Here is a tiny trained network, its code and every weight. The questions are about switching its units off for an input and a class, where a switched-off unit gives its printed mean instead of its output.

import numpy as np


def w(rows, s, z=0):
    codes = np.array(rows[::2]) - 128.0
    scale = np.full(codes.shape[1], s)
    scale[-1] = z or s
    return codes * scale


def norm(h):
    return h / np.sqrt((h * h).mean(-1, keepdims=True) + 1e-5)


def f(y):
    return np.maximum(y, 0)


def log_softmax(a):
    a = a - a.max(-1, keepdims=True)
    return a - np.log(np.exp(a).sum(-1, keepdims=True))


def net(x, mask):
    res = np.array(x, float).reshape(1, 8) / 4 @ E
    u = 0
    for l in range(2):
        y = f(norm(res) @ A[l][:, :-1].T + A[l][:, -1])
        res = res + np.where(mask[u : u + 13], y, B[l][:, -1]) @ B[l][:, :-1]
        u += 13
    return log_softmax(norm(res)[-1] @ U[:, :-1].T + U[:, -1])


A, B = {}, {}
E = w([
[65,175,71,141,166,107,25,61,177,172],'x0',
[138,116,121,138,149,130,140,124,139,126],'x1',
[141,116,117,133,132,140,125,137,144,113],'x2',
[168,117,130,119,163,132,143,126,149,126],'x3',
[178,170,128,167,149,150,110,245,76,187],'x4',
[169,112,90,132,133,133,123,166,168,69],'x5',
[121,136,143,119,148,116,143,113,117,148],'x6',
[179,151,254,245,158,111,103,105,151,52],'x7',
],0.0084)
A[0] = w([
[142,145,145,164,69,153,203,103,77,126,68],'0.n0',
[96,204,47,185,179,72,3,80,195,163,116],'0.n1',
[187,147,100,169,123,150,198,116,152,113,101],'0.n2',
[100,77,131,164,131,137,240,150,80,88,32],'0.n3',
[107,135,173,111,75,166,247,153,118,89,31],'0.n4',
[120,173,98,181,150,139,100,195,148,196,23],'0.n5',
[105,178,99,95,102,105,126,19,211,85,109],'0.n6',
[51,156,168,199,155,150,142,211,169,118,120],'0.n7',
[113,58,22,149,145,149,100,118,93,178,68],'0.n8',
[93,176,20,32,67,120,125,105,200,185,123],'0.n9',
[121,184,149,101,111,132,135,217,127,162,17],'0.n10',
[170,111,192,192,133,61,144,92,112,72,114],'0.n11',
[100,154,137,129,41,57,219,65,180,58,5],'0.n12',
],0.007,0.0033)
B[0] = w([
[162,126,134,122,110,126,73,177,124,104,161],'0.n0',
[97,50,228,71,255,178,39,230,190,95,254],'0.n1',
[65,137,154,72,176,87,53,125,85,153,153],'0.n2',
[60,53,220,39,112,112,49,178,82,181,171],'0.n3',
[122,62,173,75,200,171,67,147,160,122,179],'0.n4',
[206,128,109,148,166,141,138,68,28,137,176],'0.n5',
[164,92,108,157,159,212,134,75,52,180,206],'0.n6',
[199,183,130,164,133,97,131,138,133,137,168],'0.n7',
[72,156,113,131,110,148,156,151,156,159,185],'0.n8',
[116,194,172,122,133,82,199,124,204,115,243],'0.n9',
[142,76,67,183,164,118,126,81,121,97,158],'0.n10',
[91,181,109,182,63,132,179,144,181,136,204],'0.n11',
[238,121,96,132,135,113,140,28,70,121,178],'0.n12',
],0.0068,0.0084)
A[1] = w([
[167,186,86,207,171,101,103,190,61,147,2],'1.n0',
[156,158,92,144,142,190,128,183,100,164,72],'1.n1',
[125,93,113,95,110,181,108,85,176,141,196],'1.n2',
[115,156,173,188,137,104,140,100,186,133,22],'1.n3',
[142,58,165,73,98,110,95,154,103,91,111],'1.n4',
[123,127,93,78,119,151,143,69,149,107,172],'1.n5',
[118,92,61,64,102,64,186,171,147,193,103],'1.n6',
[105,150,119,101,164,100,124,114,114,184,140],'1.n7',
[144,133,178,178,92,109,108,131,86,76,127],'1.n8',
[161,91,171,112,55,74,154,173,101,115,43],'1.n9',
[182,175,179,188,137,129,77,113,183,148,73],'1.n10',
[185,133,141,192,119,144,89,137,159,110,20],'1.n11',
[108,59,127,121,75,150,140,7,170,83,13],'1.n12',
],0.011,0.0022)
B[1] = w([
[200,76,101,89,143,68,139,76,53,111,228],'1.n0',
[146,57,133,185,111,80,136,36,33,126,206],'1.n1',
[142,92,151,147,118,150,121,173,53,143,220],'1.n2',
[140,216,114,106,58,154,142,193,169,86,192],'1.n3',
[84,147,168,155,224,154,64,173,157,178,228],'1.n4',
[206,165,170,150,111,99,106,127,96,122,201],'1.n5',
[114,230,100,147,48,201,215,88,214,71,236],'1.n6',
[147,96,153,192,98,114,89,164,153,98,204],'1.n7',
[111,180,29,97,124,192,189,89,180,140,216],'1.n8',
[46,85,178,128,200,85,2,131,211,143,207],'1.n9',
[74,127,102,119,52,135,179,142,160,135,254],'1.n10',
[80,148,115,67,96,140,150,93,109,152,205],'1.n11',
[179,94,58,141,124,25,131,156,28,143,233],'1.n12',
],0.0096,0.0069)
U = w([
[51,69,192,138,243,180,63,202,191,173,251],'0',
[78,247,81,182,87,208,245,128,187,78,98],'1',
[202,45,75,211,182,74,147,93,2,160,48],'2',
],0.0091,0.0026)

Each question gives the input, the list of numbers given to net, and the class t.
The units are the neurons (one row each of A and B). Each row of codes is followed by its name. A weight is (code - 128) times the scale printed after its matrix; where a second scale follows, it is the last column's (A, B and U).
mask holds one flag per neuron, layer by layer. A switched-off neuron (its flag False) gives its mean, the last column of its row in B, instead of its output. The means were averaged over made-up inputs and are rounded, as every weight is.
A unit's drop is (log p(t) with every unit on - log p(t) with that unit switched off) / (log p(t) with every unit on - log p(t) with every unit switched off).
The circuit of an input: a set's keep is (log p(t) with only the set's units on - log p(t) with every unit switched off) / (log p(t) with every unit on - log p(t) with every unit switched off). Starting from the 12 units with the biggest drops (on a tie, the unit counted first), units are removed one at a time, each time the one whose removal leaves the highest keep (on an exact tie, the one counted first), for as long as the keep stays at least 0.8.
circuit, biggest first: the units of the circuit, biggest drop first
top k neurons: the k neurons with the biggest drops, biggest first
k most important neurons of layer l: the k neurons of layer l with the biggest drops, biggest first
drop when u is switched off: that unit's drop, to one decimal
input [1,7,6,-2,5,-8,3,-6], class 1: circuit, biggest first : 1.n6
input [4,-7,-1,6,5,-1,-3,5], class 1: 2 most important neurons of layer 1 : 1.n10; 1.n12
input [0,1,-3,-7,6,-5,-1,5], class 2: top 2 neurons : 1.n0; 0.n9
input [0,4,0,3,-3,-6,2,-2], class 2: top 2 neurons : 1.n12; 0.n6
input [-2,-6,0,7,-3,2,3,-1], class 2: circuit, biggest first : 0.n1; 1.n12
input [-6,0,6,-6,-6,-6,7,-6], class 0: 4 most important neurons of layer 0 : 0.n3; 0.n4; 0.n11; 0.n0
input [-4,1,1,3,2,-4,-7,-5], class 1: top 2 neurons : 1.n6; 0.n1
input [-6,7,6,0,1,-7,3,8], class 1: top 2 neurons : 0.n11; 0.n1
input [2,-1,-7,-2,-7,4,2,6], class 2: 2 most important neurons of layer 1 : 1.n12; 1.n6
input [1,7,7,-2,-8,-7,4,-7], class 2: 3 most important neurons of layer 0 : 0.n6; 0.n11; 0.n12
input [-7,0,-6,-7,6,2,3,-6], class 0: 2 most important neurons of layer 1 : 1.n9; 1.n4
input [3,-3,0,-8,-8,-3,6,8], class 1: top 2 neurons : 1.n3; 0.n11
input [-4,-1,0,-1,7,8,7,1], class 2: top 2 neurons : 0.n1; 1.n0
input [-2,4,5,8,-7,2,-7,5], class 2: circuit, biggest first : 1.n12
input [-8,0,5,-2,7,8,0,-6], class 0: 2 most important neurons of layer 0 : 0.n3; 0.n6
input [6,-8,-4,-1,7,0,5,1], class 2: top 2 neurons : 0.n5; 1.n0
input [-6,-6,-4,-4,5,4,8,0], class 0: drop when 1.n9 is switched off : 0.1
input [5,-5,-8,6,2,-7,-8,-7], class 1: drop when 1.n6 is switched off : 1.1
